Here is a tiny trained network, its code and every weight. The questions are about switching its units off for an input and a target symbol, where a switched-off unit gives its printed mean instead of its output.

import numpy as np


def w(rows, s, z=0):
    codes = np.array(rows[::2]) - 128.0
    scale = np.full(codes.shape[1], s)
    scale[-1] = z or s
    return codes * scale


def f(y):
    return y / 2 * (1 + np.tanh(0.7978845608 * (y + 0.044715 * y**3)))


def softmax(a):
    e = np.exp(a - a.max(-1, keepdims=True))
    return e / e.sum(-1, keepdims=True)


def log_softmax(a):
    a = a - a.max(-1, keepdims=True)
    return a - np.log(np.exp(a).sum(-1, keepdims=True))


def net(x, mask):
    ids = ['βγδεζηθλμπστφψω'.index(c) for c in x.split()]
    T = len(ids)
    res = E[ids] + P[:T]
    u = 0
    for l in range(2):
        q, k, v = (res @ M[l].T for M in (Q, K, V))
        z = softmax(np.where(np.tri(T) > 0, q @ k.T / 3**0.5, -1e9)) @ v
        res = res + np.where(mask[u], z, O[l][:, -1]) @ O[l][:, :-1]
        u += 1
        y = f(res @ A[l][:, :-1].T + A[l][:, -1])
        res = res + np.where(mask[u : u + 4], y, B[l][:, -1]) @ B[l][:, :-1]
        u += 4
    return log_softmax(res[-1] @ U[:, :-1].T + U[:, -1])


Q, K, V, O, A, B = {}, {}, {}, {}, {}, {}
E = w([
[97,179,169,102,226,98,111,191,126,109],'β',
[61,184,96,97,64,139,125,89,254,101],'γ',
[139,120,172,158,147,192,179,128,217,135],'δ',
[139,137,186,119,69,98,150,125,81,127],'ε',
[115,158,150,141,161,206,224,138,190,90],'ζ',
[92,131,182,143,198,83,73,155,134,122],'η',
[163,193,49,188,167,204,83,93,95,85],'θ',
[173,182,129,123,71,131,153,107,133,157],'λ',
[57,149,171,136,162,101,126,126,124,120],'μ',
[158,149,178,130,169,91,112,153,145,146],'π',
[153,144,188,77,97,69,128,83,106,175],'σ',
[88,104,164,185,192,185,156,134,186,65],'τ',
[135,188,141,129,109,151,140,143,60,136],'φ',
[92,164,138,173,81,132,117,166,85,118],'ψ',
[103,178,101,156,112,170,96,205,77,79],'ω',
],0.019)
P = w([
[94,111,74,67,68,30,146,155,254,104],'0',
[139,228,205,120,104,191,110,96,189,176],'1',
[170,101,205,99,72,203,111,117,149,139],'2',
[164,86,122,176,100,174,144,151,148,184],'3',
[158,199,98,199,171,78,153,111,159,182],'4',
[166,151,162,182,138,133,121,71,104,97],'5',
[183,91,159,154,147,169,137,94,86,130],'6',
[118,92,92,210,133,136,188,106,133,190],'7',
],0.0083)
Q[0] = w([
[92,181,4,42,40,118,79,149,2,135],'L0H0',
[126,76,22,61,108,82,19,54,76,203],'L0H0',
[82,111,41,106,114,162,122,122,195,45],'L0H0',
],0.007)
K[0] = w([
[191,170,135,125,134,208,54,136,98,135],'L0H0',
[63,154,154,99,146,197,80,1,109,183],'L0H0',
[175,148,83,96,125,146,42,162,221,27],'L0H0',
],0.0058)
V[0] = w([
[108,141,114,117,89,126,136,131,118,146],'L0H0',
[250,90,111,150,144,129,104,197,193,183],'L0H0',
[115,140,63,121,144,131,116,101,116,99],'L0H0',
],0.014)
O[0] = w([
[157,126,130,142,143,129,130,124,140,140,40],'L0H0',
[3,139,124,120,117,149,162,86,113,122,164],'L0H0',
[134,90,154,136,89,70,170,107,129,89,254],'L0H0',
],0.012,0.0034)
A[0] = w([
[135,66,91,111,159,43,199,55,43,92,4],'L0N0',
[139,189,119,108,20,78,103,182,10,179,144],'L0N1',
[141,54,110,73,98,12,203,116,56,109,113],'L0N2',
[118,186,64,170,50,150,75,127,131,92,134],'L0N3',
],0.012,0.0029)
B[0] = w([
[14,11,215,149,56,32,227,120,119,130,161],'L0N0',
[132,122,75,16,197,93,123,46,138,128,159],'L0N1',
[200,204,50,78,158,186,51,144,170,108,138],'L0N2',
[191,125,116,52,200,135,100,68,130,167,255],'L0N3',
],0.012,0.0095)
Q[1] = w([
[150,99,124,118,170,116,135,95,4,167],'L1H0',
[143,35,230,102,162,248,154,135,123,107],'L1H0',
[159,206,170,117,69,164,54,97,94,40],'L1H0',
],0.029)
K[1] = w([
[147,117,134,168,154,151,169,106,33,185],'L1H0',
[106,62,3,128,100,123,133,198,123,173],'L1H0',
[144,94,175,65,54,195,85,151,84,99],'L1H0',
],0.031)
V[1] = w([
[123,56,77,172,84,152,51,40,142,132],'L1H0',
[132,97,118,121,222,201,221,149,150,13],'L1H0',
[171,166,97,92,99,160,253,126,96,135],'L1H0',
],0.015)
O[1] = w([
[86,148,85,122,116,135,241,217,117,130,250],'L1H0',
[153,174,158,186,123,99,80,33,254,204,226],'L1H0',
[147,91,255,90,123,238,108,128,135,197,170],'L1H0',
],0.0094,0.013)
A[1] = w([
[115,159,129,212,138,130,129,207,176,110,136],'L1N0',
[207,178,33,96,138,177,52,34,131,141,190],'L1N1',
[189,160,6,71,132,168,42,68,125,106,4],'L1N2',
[184,179,62,194,114,247,48,168,63,103,53],'L1N3',
],0.011,0.004)
B[1] = w([
[132,175,74,136,112,82,113,177,102,225,161],'L1N0',
[105,111,91,92,185,41,160,206,119,57,254],'L1N1',
[134,168,185,192,6,212,143,69,146,189,196],'L1N2',
[96,45,165,55,56,118,46,64,110,179,137],'L1N3',
],0.011,0.026)
U = w([
[92,159,179,160,108,119,142,143,125,68,167],'β',
[159,130,91,127,170,136,158,192,92,60,253],'γ',
[69,168,117,110,142,167,106,95,172,135,97],'δ',
[132,117,115,100,118,133,100,122,142,153,138],'ε',
[118,116,153,115,143,122,130,153,161,123,43],'ζ',
[113,162,70,133,101,135,125,95,98,116,160],'η',
[98,160,165,152,102,137,163,173,143,156,20],'θ',
[42,101,211,157,126,122,191,149,116,120,78],'λ',
[171,121,107,119,105,117,111,124,116,130,181],'μ',
[50,157,112,118,144,157,114,112,127,100,148],'π',
[73,128,106,11,61,112,142,136,159,114,132],'σ',
[151,141,108,114,127,96,127,114,146,154,6],'τ',
[149,161,157,131,129,169,111,114,157,137,164],'φ',
[144,125,128,122,121,126,127,151,121,132,125],'ψ',
[227,202,109,149,157,162,138,2,134,180,198],'ω',
],0.0077,0.0059)

Each question gives the input, a string of symbols that net reads in full, and the target symbol t.
The units are the heads (3 rows each of Q, K, V and O) and the neurons (one row each of A and B). Each row of codes is followed by its name. A weight is (code - 128) times the scale printed after its matrix; where a second scale follows, it is the last column's (O, A, B and U).
mask holds one flag per unit, layer by layer, with each layer's heads first. A switched-off unit (its flag False) gives its mean, the last column of its rows in O or B, instead of its output. The means were averaged over made-up inputs and are rounded, as every weight is.
A unit's drop is (log p(t) with every unit on - log p(t) with that unit switched off) / (log p(t) with every unit on - log p(t) with every unit switched off).
The circuit of an input: a set's keep is (log p(t) with only the set's units on - log p(t) with every unit switched off) / (log p(t) with every unit on - log p(t) with every unit switched off). Starting from all 10 units, units are removed one at a time, each time the one whose removal leaves the highest keep (on an exact tie, the one counted first), for as long as the keep stays at least 0.8.
units of the circuit, in order: the units of the circuit, biggest drop first
most important unit: the unit with the biggest drop
top k neurons: the k neurons with the biggest drops, biggest first
top k neurons in layer l: the k neurons of layer l with the biggest drops, biggest first
input θ ζ θ σ σ θ δ, target θ: top neuron in layer 0 => [L0N3]
input γ γ β ω σ β τ β, target σ: units of the circuit, in order => [L1N3, L1H0, L0H0, L0N0]
input γ η γ η, target γ: top 3 neurons => [L1N2, L0N3, L0N2]
input ψ ω β η β η, target β: top 2 neurons => [L1N1, L0N0]
input η θ η η ζ, target η: units of the circuit, in order => [L1H0, L0N3, L1N1]
input β θ β θ β η, target β: top 3 neurons in layer 1 => [L1N1, L1N2, L1N0]
input β φ θ ψ η, target φ: top 4 neurons => [L0N0, L0N3, L0N1, L1N1]
input θ θ η ζ, target θ: units of the circuit, in order => [L0H0, L0N3, L1N0, L1H0]
input η β τ λ λ θ λ β, target λ: top 2 neurons in layer 0 => [L0N1, L0N3]
input δ θ β θ η β, target β: top 3 neurons in layer 0 => [L0N3, L0N1, L0N0]
input τ β δ τ β θ, target σ: top 3 neurons => [L1N1, L1N3, L0N0]
input δ σ β, target δ: units of the circuit, in order => [L0H0, L1H0]
input ζ θ η θ, target γ: top 3 neurons in layer 0 => [L0N3, L0N1, L0N2]
input θ τ τ η τ η θ δ, target θ: top 4 neurons => [L0N2, L0N3, L1N0, L1N1]
input θ η σ λ β γ σ τ, target θ: most important unit => L0N2
input β θ φ β π, target θ: units of the circuit, in order => [L0N3, L1H0, L1N0]
input β π θ π σ β η β, target σ: units of the circuit, in order => [L0H0, L1H0, L1N3, L0N0]
input γ θ σ β μ, target θ: top 3 neurons => [L0N3, L1N1, L1N0]
input δ θ μ θ δ, target δ: units of the circuit, in order => [L0H0, L1H0, L1N2]
input β τ θ θ δ, target β: most important unit => L1N1
input β τ γ σ η μ, target γ: top 3 neurons => [L1N2, L0N1, L0N3]
input ζ β η, target ζ: top 2 neurons => [L1N1, L1N2]
input θ λ ε λ η β θ τ, target θ: top 4 neurons => [L0N2, L0N3, L1N1, L1N0]
input θ ε η τ θ ω η, target τ: top 2 neurons => [L0N3, L0N1]
input θ θ γ ψ, target σ: top 2 neurons => [L0N1, L1N1]
input β θ λ β θ β β β, target θ: top 2 neurons => [L0N3, L1N1]
input β λ η ζ, target β: most important unit => L1N1
input β σ θ, target σ: units of the circuit, in order => [L0N0, L1N3]
